Below are the code and all the weights of a small trained network. Each question names an input and a target symbol and asks about switching units off, where a switched-off unit gives its printed mean instead of its output.

import numpy as np


def w(rows, s, z=0):
    codes = np.array(rows[::2]) - 128.0
    scale = np.full(codes.shape[1], s)
    scale[-1] = z or s
    return codes * scale


def f(y):
    return np.maximum(y, 0)


def softmax(a):
    e = np.exp(a - a.max(-1, keepdims=True))
    return e / e.sum(-1, keepdims=True)


def log_softmax(a):
    a = a - a.max(-1, keepdims=True)
    return a - np.log(np.exp(a).sum(-1, keepdims=True))


def net(x, mask):
    ids = ['αβγδεζηθλμξπσφω'.index(c) for c in x.split()]
    T = len(ids)
    res = E[ids] + P[:T]
    u = 0
    for l in range(2):
        q, k, v = (res @ M[l].T for M in (Q, K, V))
        z = softmax(np.where(np.tri(T) > 0, q @ k.T / 4**0.5, -1e9)) @ v
        res = res + np.where(mask[u], z, O[l][:, -1]) @ O[l][:, :-1]
        u += 1
        y = f(res @ A[l][:, :-1].T + A[l][:, -1])
        res = res + np.where(mask[u : u + 12], y, B[l][:, -1]) @ B[l][:, :-1]
        u += 12
    return log_softmax(res[-1] @ U[:, :-1].T + U[:, -1])


Q, K, V, O, A, B = {}, {}, {}, {}, {}, {}
E = w([
[118,122,166],'α',
[140,137,99],'β',
[111,82,112],'γ',
[130,98,141],'δ',
[29,102,207],'ε',
[149,33,188],'ζ',
[116,92,122],'η',
[117,92,117],'θ',
[169,121,143],'λ',
[132,127,169],'μ',
[25,123,66],'ξ',
[186,59,78],'π',
[159,135,224],'σ',
[54,102,7],'φ',
[121,105,112],'ω',
],0.021)
P = w([
[115,156,81],'0',
[114,160,91],'1',
[119,94,111],'2',
[104,42,127],'3',
[104,51,120],'4',
[117,70,114],'5',
[111,54,116],'6',
[106,57,119],'7',
[79,3,127],'8',
[131,99,111],'9',
[112,62,117],'10',
[117,86,112],'11',
[111,69,125],'12',
[115,67,126],'13',
],0.0051)
Q[0] = w([
[123,94,154],'L0H1',
[175,83,176],'L0H1',
[7,108,93],'L0H1',
[57,157,220],'L0H1',
],0.012)
K[0] = w([
[119,86,71],'L0H1',
[198,95,178],'L0H1',
[55,82,103],'L0H1',
[73,230,249],'L0H1',
],0.012)
V[0] = w([
[138,176,155],'L0H1',
[254,191,102],'L0H1',
[54,121,131],'L0H1',
[179,75,136],'L0H1',
],0.0096)
O[0] = w([
[255,140,222,7],'L0H1',
[130,67,111,88],'L0H1',
[93,238,68,102],'L0H1',
[187,91,148,255],'L0H1',
],0.0079,0.0048)
A[0] = w([
[169,106,141,82],'L0N1',
[87,208,161,172],'L0N2',
[93,107,250,141],'L0N3',
[104,207,87,151],'L0N4',
[150,230,156,76],'L0N5',
[175,106,176,80],'L0N6',
[90,85,75,188],'L0N7',
[67,144,110,143],'L0N8',
[131,28,30,125],'L0N9',
[98,121,136,208],'L0N10',
[220,108,166,253],'L0N11',
[84,87,131,88],'L0N12',
],0.011,0.005)
B[0] = w([
[119,177,119,150],'L0N1',
[79,64,139,146],'L0N2',
[93,75,206,163],'L0N3',
[10,57,57,157],'L0N4',
[172,15,167,134],'L0N5',
[96,158,66,152],'L0N6',
[177,187,90,207],'L0N7',
[145,152,167,159],'L0N8',
[184,46,123,253],'L0N9',
[162,121,14,154],'L0N10',
[2,82,97,193],'L0N11',
[128,179,129,154],'L0N12',
],0.0059,0.019)
Q[1] = w([
[254,224,244],'L1H1',
[100,86,57],'L1H1',
[117,116,133],'L1H1',
[216,126,82],'L1H1',
],0.0089)
K[1] = w([
[132,220,228],'L1H1',
[149,160,119],'L1H1',
[93,109,115],'L1H1',
[10,2,220],'L1H1',
],0.0066)
V[1] = w([
[120,137,182],'L1H1',
[41,30,122],'L1H1',
[202,79,253],'L1H1',
[112,119,170],'L1H1',
],0.0067)
O[1] = w([
[23,2,77,51],'L1H1',
[150,183,162,253],'L1H1',
[151,125,151,50],'L1H1',
[74,78,59,88],'L1H1',
],0.0082,0.017)
A[1] = w([
[179,151,157,253],'L1N1',
[104,162,203,119],'L1N2',
[112,191,128,126],'L1N3',
[122,110,130,84],'L1N4',
[87,53,126,43],'L1N5',
[46,114,159,140],'L1N6',
[200,73,142,182],'L1N7',
[118,183,170,159],'L1N8',
[132,100,55,240],'L1N9',
[152,132,175,129],'L1N10',
[138,83,3,126],'L1N11',
[75,120,150,130],'L1N12',
],0.014,0.0042)
B[1] = w([
[119,53,139,221],'L1N1',
[85,138,142,180],'L1N2',
[139,3,81,175],'L1N3',
[76,108,175,129],'L1N4',
[143,32,186,133],'L1N5',
[217,230,98,165],'L1N6',
[172,111,79,250],'L1N7',
[150,83,66,178],'L1N8',
[116,183,217,203],'L1N9',
[25,81,132,171],'L1N10',
[55,158,194,229],'L1N11',
[219,248,134,152],'L1N12',
],0.0066,0.018)
U = w([
[81,92,120,254],'α',
[143,127,133,72],'β',
[115,120,155,246],'γ',
[132,110,130,101],'δ',
[210,189,131,70],'ε',
[144,113,121,16],'ζ',
[84,42,128,108],'η',
[140,122,129,84],'θ',
[122,111,238,80],'λ',
[153,116,105,99],'μ',
[165,158,61,124],'ξ',
[245,104,115,181],'π',
[134,97,120,83],'σ',
[135,85,45,144],'φ',
[139,124,128,131],'ω',
],0.012,0.0055)

Each question gives the input, a string of symbols that net reads in full, and the target symbol t.
The units are the heads (4 rows each of Q, K, V and O) and the neurons (one row each of A and B). Each row of codes is followed by its name. A weight is (code - 128) times the scale printed after its matrix; where a second scale follows, it is the last column's (O, A, B and U).
mask holds one flag per unit, layer by layer, with each layer's heads first. A switched-off unit (its flag False) gives its mean, the last column of its rows in O or B, instead of its output. The means were averaged over made-up inputs and are rounded, as every weight is.
A unit's drop is (log p(t) with every unit on - log p(t) with that unit switched off) / (log p(t) with every unit on - log p(t) with every unit switched off).
The circuit of an input: a set's keep is (log p(t) with only the set's units on - log p(t) with every unit switched off) / (log p(t) with every unit on - log p(t) with every unit switched off). Starting from the 12 units with the biggest drops (on a tie, the unit counted first), units are removed one at a time, each time the one whose removal leaves the highest keep (on an exact tie, the one counted first), for as long as the keep stays at least 0.8.
circuit, biggest first: the units of the circuit, biggest drop first
most important unit: the unit with the biggest drop
top k neurons: the k neurons with the biggest drops, biggest first
k most important neurons of layer l: the k neurons of layer l with the biggest drops, biggest first
drop when u is switched off: that unit's drop, to one decimal
input ω γ π ω π π φ λ π π π γ, target π: top 3 neurons => (L0N11, L1N11, L0N9)
input β π α δ π δ β, target π: circuit, biggest first => (L1N11, L0N11)
input σ π γ σ δ ω β φ μ η ε β ε, target ε: top 3 neurons => (L1N6, L1N12, L0N2)
input π δ ε ε, target ε: top 3 neurons => (L1N6, L1N12, L0N4)
input σ π π ζ, target η: most important unit => L1N9
input γ π δ π ξ σ φ φ λ ω θ ω, target φ: 3 most important neurons of layer 1 => (L1N3, L1N9, L1N11)
input π ω σ π φ π μ π π ω δ, target π: top 3 neurons => (L1N11, L0N11, L1N9)
input δ π η α ξ σ θ π π β η σ θ, target π: 3 most important neurons of layer 0 => (L0N11, L0N9, L0N3)
input σ γ η φ δ β, target φ: top 2 neurons => (L1N3, L0N4)
input θ σ σ ω η ζ φ θ, target φ: 2 most important neurons of layer 1 => (L1N3, L1N9)
input π π λ π π ω δ π β θ ε π γ η, target π: top 3 neurons => (L1N11, L0N11, L0N9)
input β θ ω π β π π ξ, target ξ: top 2 neurons => (L1N6, L0N9)
input π λ δ π φ, target α: top 3 neurons => (L0N4, L1N11, L1N3)
input π γ γ π π δ, target π: 2 most important neurons of layer 0 => (L0N11, L0N4)
input π ω γ η, target π: 3 most important neurons of layer 1 => (L1N11, L1N2, L1N9)
input η σ ω ε π δ β ζ ω, target π: top 2 neurons => (L1N11, L0N9)
input θ π γ φ σ π ξ α ω π π π β, target π: 2 most important neurons of layer 1 => (L1N11, L1N2)
input π π ζ, target η: 2 most important neurons of layer 0 => (L0N3, L0N4)
input σ φ π φ σ β γ, target φ: 3 most important neurons of layer 0 => (L0N4, L0N9, L0N2)
input π θ π φ π π π σ π σ δ π φ, target α: drop when L0H1 is switched off => 1.5
input ζ β σ ξ, target ξ: drop when L0N9 is switched off => 0.1
input φ π γ ξ φ η, target φ: drop when L1H1 is switched off => 0.2
